Table B holds the same points as the rows below and some others, measured another way and shuffled. Each row below is followed by which row of B it is.
B:
1: [ -13   80   25   57  -23  -29  -61   27   67  -62   23  -87  -29   -5
   48    5   47    1   72    3   93    4  -25   24    5   42 -120   -2
   16   88  -36]
2: [  28  -35  -29    0  -20    4  -62   19    3 -110   71    4   31  -37
  -53  -34   34  101    5   39   23   -4   13   46   57    3   49   54
   80  -19  -60]
3: [  42  -35  -43  -73   64  -56  -20   67 -154  -33    4   60  118  -60
   29    3  -46  195  -24   60  -32   40   43 -108   47   46   78   41
  -24   20   19]
4: [ 19  -7  50  22  19  22 -15 -38 -25 -69  38  -2  60 -50 -42  -6  22  83
 -47 -10 -46 -12  12   5   5  60  30  57 -15 -17  -2]
5: [ -67  107   22   80    4    2  -10   23  -56    4   31   17  -36  -48
    4  -74   70  -38  -78   35    0   63   50  -24   62   58  -68    0
  -15   19 -103]
6: [ 52  -5   9 -41  26 -71 -71  30 -57   1  33  43  34 -70  30 -66 -31 102
 -24  18 -90  -8  -8 -55  34   8  24 -11 -11  -4 -26]
7: [-17  15  -6 -28 -13 -86 -82  11  16  -4  20 -51 -19 -38  41 -72 -19  36
  66  13 -19 -18 -10 -18  13  13 -39 -12   9  66  -5]
8: [ 10 -46 -79 -35   2 -29 -44   0 -79 -30  34  -3  10 -66 -59 -71 -36 103
 -21 -10 -24 -45  88  -8 -30  29  33 104 -49 -10  51]
9: [ 96  -3 -28  15   8 -19 -66  29 -71 -54  18  34  30 -87 -20  -8  -2 118
 -43   5 -22 -42  60 -26 -30  29 -26  71 -71 -21  33]
10: [ 84   4   1  26   9  -2 -23  31   9 -95  68  -9  43 -24 -27  40  -5 103
   6 -11  29 -24 -39   7  17  40 -16  45  12  -3   0]
11: [-17   4  72  14  15  13 -26  21 -82 -36  31   3  68 -36 -26  -1  52  79
 -60  57 -45  30  58 -16  46  79  29  23 -33  35 -31]
12: [ -98   67  390  242   37    1   61 -108  140   18  -86   51  -77  -31
  186   59  160 -324 -135 -218  200  288 -161   90 -323  155   13    0
 -260  155   -6]
13: [ 81  -2  29   6 -12 -17 -56  51  44 -48  96 -63   8  13 -27   4 -17  93
  25 -24  14 -74 -44  54  11  32 -40  22  -4  13 -16]
14: [  6 -32 -38  45   2 -18  29 -11 -21 -67  48  21  28 -38 -55 -37  -5  55
 -11  37  32  26  12   2  42  24  35  76  37 -19  -4]
15: [ 39  23   3  12  11 -15 -40  27 -42 -31  46  -8  17 -43 -17 -18  -3  79
 -30  -9 -22 -29  23 -13   0  49 -29  40 -45   5  -1]
16: [  85  -35    9 -103   22  -67  -73   73   44  -93   82  -86   85   27
   35   68  -73  182  124  -23    7  -48 -117  -15   36   35   21  -17
   64   78   24]
17: [ 53  42  36  56   6  -2 -21  27  50 -37  78 -31 -13   2   2 -17   5  41
 -16 -55  49 -26 -56  51  -9  34 -55  27 -13  -8 -56]
18: [ 19  38  30 -24  23 -38 -60  75 -58 -24  39  -1  33 -29  41   5   8  83
 -12  14 -14  29  -4 -47  33  56 -13 -15 -25  62 -36]
19: [ 16 -41  67 -36   1 -49 -76  19 -35 -55  37  27  71 -56   6 -21  24  91
   6  82 -86  37 -13 -30  84  22  78 -31  48  40 -42]
20: [-90  34 -27 -18  25  10  18 -62 -38 -76  35 -43  25 -49 -55 -16  -9  19
  -5 -51 -42  21  13 -52   9  93  21  64  18  39  39]
21: [   5   52   33  -55   30    5  -88  -16  -25 -119   33   -4   49  -82
    6   38   21   69  -11  -69  -92   18  -41  -67   -1   75   21   -2
   17   43    3]
22: [ 18 -23   2  71   1  -3  50 -10 -49 -89  58  68  32 -67 -83  19  16   5
 -56  35 -10  72  -4 -39  46  58  53  63  13  -5  23]
23: [  6 -21  32 -51  52 -11 -13  40 -72 -69  36  10 121 -14  16  23  -1 159
  -9  42 -13  50 -11 -44  69  62  87  15  35  34 -37]
24: [129 -21  -9  34 -28 -71 -73 108 -23 -55  69  64 -18 -60  -6  20   1  48
  -8  41  23  18 -28 -17  20   2 -17   5 -23  27   2]
25: [  15  233  168  494   -1  -73  129  -99  146   81 -149  134 -144 -113
  214  -92  159 -323  -98   50  250  202  -68    4  -96   -9 -319  -19
 -130  -27 -116]
26: [ 89 -14  -5 -33  44 -40  11  59  -7 -60  84 -29  81  13   1  53 -79 152
  39 -21   8 -28 -85 -35  38  52  12  22  18  20  27]
27: [ 99  11 -12  56   0 -50 -13  67 -25 -40  57  37  -7 -48 -11  27 -21  41
 -19  -2  31   7 -26 -33  -7  35 -46  34 -55  16  33]
28: [-12  34 -58  21   7  -5 -23  10 -81 -40  24   9  -7 -71 -39 -40   8  45
 -47  -7   0   0  80 -35 -12  56 -29  79 -50   7  18]
29: [  8 -31   1  21 -20 -29 -31 -34  26 -26  67 -14 -17 -40 -55 -97 -12  30
  -6  -4 -38 -39  -1  46  17   4  19  46  22 -28 -21]
30: [123 -64 105  57 -11 -46 -79  51  14  27  23  -5  52  -7  43 -62  27 149
 -12  88  32 -65  32  98  -4 -16 -21  22 -67 -20 -65]
31: [ 126  -12    9  -14   13  -63  -49  106   24  -54   96    8   34    6
   30   26  -43  124   34    1   38  -14 -103    3   46    5   -1  -13
   34   14  -40]
32: [ 74   1 -31  30  -4 -31 -31  53 -31 -42  55  -3   6 -37 -26  -1 -15  82
  -9   8  30 -30  19  -3  -2  34 -41  57 -39   7  20]
33: [ 73  19  70  40  57 -18   0  44 -72 -57  17  99  86 -65  44  44  24  86
 -81  18  -7  91 -38 -69  19  56  41   5 -36   2 -34]
34: [ 118  -41   60   11   -1 -104  -60   90   -7  -24   60   87   26  -49
   46   -2  -14   59    2   65  -25   57  -88  -37   59  -12   42  -52
   15   28  -38]
35: [ 31  12 128  11  31  14 -17  31 -15 -23  82 -21  87  13  -8   0  28 112
 -49  36 -62  -9 -32  19  89  64  22 -24  10   3 -92]
36: [-40  11 -90 -60  19  -3 -31  16 -67 -57  47 -58  39 -24 -40 -47 -28 131
  17   0  -8 -36  63 -23  43  51   7  74  27  17  -1]
37: [ 189 -415  215  -31    4  -36  -86 -235  189 -254   -2  204  246 -125
  -13  -64   41  214   22   33  -62   81 -205  189  -53 -134  509   77
  213 -181  -47]
38: [ 369  -52  171  220  -68 -102   77    8  121  102  310  157 -109  -66
 -239  -76 -140 -115 -165   15 -374 -191 -240   24  165  -59  -69 -102
  -25 -232    0]
39: [ 106   18  -11  -34   59  -85   22  112    6  -11   94  -23   54   38
   61   47 -115  135   53  -36   40  -10 -140  -58   44   39  -25  -19
   11   38    3]
40: [-575    6  -25 -230  126  -40  168 -397  302  150  117 -313 -101  191
   63 -525 -218 -152  132 -429  -34    0 -268  176  -41   20  254   43
  301  -44 -216]
41: [ 38 -16  -1  39  20  -4  53  62 -42 -65  69 -12  80  18 -39  49 -10 116
   2  61  67  25  -5 -10  75  65  10  53  19  24  -6]
42: [ 43  48 -93  43  -9 -35 -38  69 -96 -55  29  51 -18 -91 -30 -16  11  47
 -33  53  12  18  70 -71  38  27 -64  51 -23  10   8]
43: [ 70   5  94  29  33   4 -35  24 -29 -84  28  46 107 -44  25  34  49 125
 -41  53 -26  39 -31 -19  59  44  36  -6  19  -4 -64]
44: [  5  22 102  13  40  55  -5 -18 -39 -51  34 -72 128   4 -24  23  38 164
 -32  33 -48 -48  39  15  50  96  -6  37 -20   5 -35]
45: [ 73  56  84  11  17   4 -67  68 -33 -72  65   4  45 -37   5  71  37  76
 -41  -8 -43   7 -35 -32  26  78 -32 -23 -35  45 -29]
46: [  9  50  44 -12  36   6 -40  30 -39 -53  39 -32  51 -24  16  31  12  90
 -24 -37 -12   3  -8 -28  -1  85 -18  19 -36  43 -14]
47: [-114  112   20 -120   70    4  -78   17  -29  -35   -1 -151   40   18
  103   14   -8  102   49 -135   27   -3   -7  -42  -69  128  -45    9
  -49  137   -8]
48: [ 132    9   47  -29   23  -68  -35   90   55  -70  103  -40   46   18
   36   96  -71  103   71  -52    5  -25 -164  -32   20   48  -29  -39
   16   63   26]
49: [ 133  -81  -79   64   39   72  -62  -40  -82 -187  -81  118  191 -122
   11  -38  100  324  -59  125  129   -5  147   59    2  -48   86  184
   51 -167  -84]
50: [ 132 -230  -50  -69  -70 -169  -64  -60   98  -72  143   74   30  -83
 -128 -156 -127   94  122  136 -217  -79 -134   10  190 -140  188  -31
  252  -98    9]
51: [-18 -18  26  78  38 -27  56  21 -55  11 -20  19  55  -4  49 -36  18  73
 -34  54 131  77  48  12 -16  49  13  80 -66  22 -26]
52: [-219  145  212   29   -5   15 -131   10   14  -78 -167 -216  -17    0
  206  180  196 -113   94 -103  248  166   82    7 -274  233 -150   17
 -244  396  106]
53: [ 145  -77   34   24   -1  -76  -91   74   -6 -109    0  122   49  -91
   69   46   33   89    0   37   81   95  -59   -9  -42  -16   80   20
  -12   27   -2]
54: [103  20 -37  46 -13 -50 -58  75 -36 -47  63  70 -19 -77 -14 -22   3  51
 -33  36  -7   2  -4 -33  41  -4 -39  14  -2 -19 -29]
55: [  43   37    2  -36   22  -35  -76  115 -105  -25   48   28   37  -43
   23   12   10  111  -38   40  -30   25   29  -66   54   53   -8  -10
  -36   50  -39]
56: [ 62 -32  31  74 -29 -30   3  22  19 -41  88   5   3 -20 -66 -20   3  29
  -9  58  -3 -15 -20  34  62  17  -8  27  18 -10 -16]
57: [110 -44 -64  -1 -14 -67 -69  83 -99 -21  41  65   8 -86 -35 -30 -28 112
 -34  59 -27 -27  68 -40   9   1  -1  59 -63  -9  38]
58: [  59   34  -13    5   29  -28  -33   64 -103  -62   31   66   45  -82
    0   34    4   82  -52   21  -36   45   11  -94   33   57   -1   18
  -33   22    9]
59: [  8  -9  79  82  20   5  74  53  -7 -54  82   8  81  38 -20  36  37  63
 -22  93  73  80 -43  20 120  62  34   9  56  23 -83]
60: [  54  179  -48  148   -9   61   77   69  -33   29  193  -54  -85   18
 -163  -43  -21  -12 -121  -17  -69 -136   23    4  141   76 -224   31
  -23  -93  -78]
61: [105 -20 -49  33  -5 -74 -22  31 -16  -5  62  33 -31 -63 -31 -48 -66  48
 -15 -20 -18 -50 -12 -17 -24   2 -33  52 -54 -27  50]
62: [107  30 -87  36 -42 -82 -74 143 -46 -41  98  82 -81 -74 -30 -15 -10  -1
 -19  44  14  24 -16 -50  63 -13 -60  -6   6  17 -25]
63: [  53   27   18   20   60   29  -22  106 -147  -70    3   77  139  -37
   46   37   73  207  -86  115   60   75   76  -43   85   55   30   38
  -11   -6 -106]
64: [ 34 -66 -34   1  17 -60 -13   5 -69 -37   0  54  61 -68   0 -52 -21 114
  -7  65   5  30  39 -32  18   7  66  66  -2  -8  16]
65: [ -72   20  -70   53    8   49   52  -69  -89  -39   23  -43   19  -52
 -119  -65    8   54  -62    6  -14  -42  142   -3    6   82  -25  148
  -42  -32   43]
66: [-169  147 -215    2  -19  -44  -15   27  -46   47   58  -93 -143  -15
  -26 -207  -30  -45   27   -9   49  -32  104  -31   79   13 -156   55
   55   21  -84]
67: [ 63 -65 -60   9 -23 -75 -29  79 -87 -14  60  65  -8 -63 -53 -43 -28  61
 -24  80  -6  18  50 -31  40   4  34  51 -28  11  26]
68: [ 48   5  68  29  38  24 -41  10 -49 -23  -8 -33  95 -20  27  -8  38 172
 -44  21  28 -45  74  37 -30  61 -25  68 -85  -9 -29]
69: [  11  -66  -72   68   12  -30    1  -98  -12  -94  -39   97   69 -113
   -3 -129   28  102  -10   96   37   49   47    8   44  -57   84  103
  105 -107  -54]
70: [-54 -27 -49 -35  12 -61   3   0 -47  -6  20 -55  12 -19 -11 -44 -55  56
  42  -4  16   3  37 -34 -16  58  14  69 -31  69  68]
71: [ 60  14 177  60  20  19 -71  -7   6 -17   7 -18  85 -26  45 -16  80 116
 -57  36 -34 -30  17  59  -2  49 -22  -5 -63  -6 -83]
72: [ 76   7  27   1  43 -24 -31  60 -81 -49  32  74  63 -65  24  25   1 105
 -65   3 -19  48 -14 -60   9  49  34  19 -44   6 -17]

[-223  128   54   16   46 -234  105   74 -128   -5  177  231  366 -130
  124  228 -191   41   50   47   79 -151   53 -127  -81    8   70  -42
  118  -46  157] : 24
[-124  170   81  114   25 -180  106   99 -179   55  111  185  242 -152
    6  161 -199   -3 -109   99   89 -206  106 -176 -120   58   60   75
  137   10   76] : 26
[ -80  -98   90  140  251  -99  161   79    5  235  -98   64  102 -133
   73  229 -170   26    2   42   17 -225  164 -146 -153   -4  145   38
  284    2   68] : 22
[ -74  308  184 -443 -348  214  -77   72  -75 -608  433   -5  300  361
  -55 -181  100  -67 -113 -181 -152  -38    1  315  309  143  224  -73
 -519   34  107] : 25
[-142  267  115 -450 -227  190 -155  -13  129 -596  315  -65  613  379
  132 -152  241   12  -78  -73   52   18   94  303  336  120  154 -266
 -550  115  189] : 6
[-213  154  343  -28   66   11   46   54   79 -120  117  285   12  564
  -95 -209  165   24 -490 -168   -6   53  105  217  253  -72 -230  -42
 -143  169 -138] : 38
[ -15  300  -49  -18  249   -2  -60 -135  157  -13 -303   60 -322   28
 -265 -622  225  -32 -452 -168   87  230  -33 -181  -99  -94 -727  229
 -194    3 -196] : 4
[ 127 -218   15   61   25   61  100   82  -34  114   -2 -100   21    6
  -23  191  -49  -20  179    1  -27 -179  100  -13   31  140  243 -122
   63  -55  142] : 14
[-140  273  124   12   57  -90   28  -16  -14 -165  154  181  108  251
   49 -186   58   30 -323  -63   75  -70   52   47   91  -33 -221  -20
 -141  102  -73] : 31
[  52 -119  126  219   -4  -12  105  107  -87   99   44    1   52  170
  -32  108  -57  -18  -43   54  -13 -273   97   32   49   91  154 -124
  102   74   80] : 16
[ 143 -169  -53  398  177 -124  128   10  -41  327 -138  -33  -34  -34
   45  135  -37   24    9  144  167 -273  131 -178  -65   89  -40 -131
  226   29   42] : 39
[  64  -61   67  220  199 -194   92   63 -143  117  112   49  -63  -35
   24  158 -205   57  -28   81   10 -118  133  -82 -159  -52  -31   -4
  163   81  -68] : 59
[ 154  157 -166  -45    6  -12  -24  -81  -17   20 -214  -41 -255 -133
 -328 -472  158 -119  -71 -108   43   98 -113 -247  -85   89 -454   85
 -165 -121    8] : 10
[  21   39  108   25 -149   59 -119  -23  -53 -197 -156 -125 -200   59
 -411 -343   76  -93  -38  -90 -278   -9 -161   -4    8  -57 -269   77
 -156 -157   38] : 58
[  62 -195   44  191    4   76   84  122  -70  101  -72 -104  -78    5
 -111  109 -128  -30   93  -18 -138 -224   -9   10  -49   74  175   -9
  106  -77  148] : 27
[  25  -67   -1   80  -64   19   65   47  -61   70  -41   19   -2   -7
 -136   64   13  -33   73  -34    7  -98   -6  -73   75  122    5  -52
   -7 -156  138] : 61
[  13 -144   51  147   54    5   92   98  -79  143  -84  -26  -37 -128
 -113  197 -150  -10   93    8  -83 -160   50  -95  -80   53  130   58
  151 -132  117] : 69
[-105  210  -78  -36   76  -97   63   52  -79   -1   35  125  167 -225
   -5   -8 -126   -5  -60  -16  114  -29   15 -191 -157   63  -83  116
  -10  -61  112] : 32
[-169  393   58 -341  118  -73    8  -25   93 -173   78  249  173  144
  -57 -425  164  -44 -342 -173  146  193   58  -60   14    0 -355   29
 -243  138  -44] : 60
[-267  190  258  -45  180  175   48   68  197 -177   57  124  184  428
  146 -100   71   75 -497 -151   19  -89  163  256  154  -45   25   65
 -152  188  -54] : 9
[  62 -257  -31  138  159   12  162   91   30  237  -12  -65  221  -49
  207  386 -100   46  204   81  125 -274  196  -48   -7  157  363 -191
  185    0  204] : 50
[ 223 -345  -19  204  151  100  106   91   21  215  -87 -172 -200  122
  -37  107  -32    3  120  -28  -35 -134   85   51   -8   97  135 -136
   89   21   73] : 56
[-253  379  267 -117  115  180  -38   23  126 -370   76   98  -30  395
  -27 -375   63   33 -615 -231 -130    2   43  250   87 -132 -198  252
 -294  140 -171] : 36
[ -43  157  193 -303 -229  197  -17   99   -7 -418  370   29  250  505
   -8 -143  146  -40 -155 -167  -60  -35   54  344  337  147  192 -186
 -415  132   88] : 13
[  64   36 -120   11  111  -59  -11 -118  100   57 -216  -16 -102   -8
 -133 -311  203  -33   -9  -76   99   59  -46 -170    5   23 -412  -87
  -97  -92   33] : 54
[ 105 -330    4  220  111  -21   43   68   24  192 -151 -188  156  -53
   12  218  -78   11  241  143   -8 -232  113  -58  -92   62  203 -211
  193   18  212] : 33
[ 109  -16 -136  144  150  -35   -3   36  -24  129 -106  -30  -97 -114
 -139  -73  -30   18  -62   29  147  118   41 -154 -155   54 -260   33
  -35   -2   37] : 68
[-152    3   94  107   78    2   61   97  -26  -26   62   64  154   30
   61  194 -142   66  -64  -12  -17 -131   63   41  -16   -3  105   32
   37  -42  102] : 57
[  52 -246   82  -60   16   97   -7   87   90 -111  130 -194  413  225
  179  233   12   49  215   75    6 -162  184  205  114   99  393 -362
  -77  144  235] : 19
[ 167 -167   11  113   22   -3   97   98 -118   91  108  -90   45  -12
   12  230 -117   -4  141   71   13 -198  142  -22  -15  140  251 -119
   66   19   97] : 41
[ -94  139  194   82   37  -68   -4  -94    3 -143   69  171 -195  323
 -111 -146  154   65 -289 -129  -39   42   24   76  237 -110 -397    8
 -162  -93 -198] : 67
[-118  -64  177  171  110 -155   39   77  -36   90  -78  100   57   78
 -136  -22  -87   -2  -80   29  -85  -94   26  -49 -103 -101 -118  -40
  173   56   54] : 45
[-228   72  139   72  164   -3  108   99   24   32   37  169  162   52
   91  185 -121   75 -205  -46   43 -106  126   16   -6  -17   69   99
   72   -8   44] : 8
[ -57  -62  -40   18   68 -129   61    8  -34   83  -79   65   17 -148
  -92   23  -58  -12  183  -56  -37  -23  -66 -154  -83   -6 -119  -44
   83 -180  149] : 66
[  78 -235   26   79  126   50   88   53   75  237 -265 -114   14  -82
 -112   53    3  -60  127   11  -35 -173   97 -128  -73   88  125  -67
  175  -45  160] : 20
[-122  -22   15  134  255 -104  101   72   16  113  -39   77   78  -57
   94   73 -164   56  -47  -17   22 -103   48  -69 -183  -60  -32   28
  156   31   73] : 12
[  87 -337   -2  192  125   99   85  118   61  156  -75 -172   97   92
   82  230  -77   34  172   38  -10 -211   99   80  -16   93  282 -195
  114   37  208] : 7
[  43 -260  -43  138  119   30   89   87   23  193 -175 -137   69 -144
  -13  177 -118  -13  235   25  -52 -205   31  -92 -129   74  199  -77
  184  -86  234] : 42
[ 105   64 -105 -117  -87  -84   14    1  -98  -25   24   16   31  -91
 -191 -189   58  -96  135  -46   43   27  -60 -162  -24  133 -157 -104
 -115  -82  138] : 1
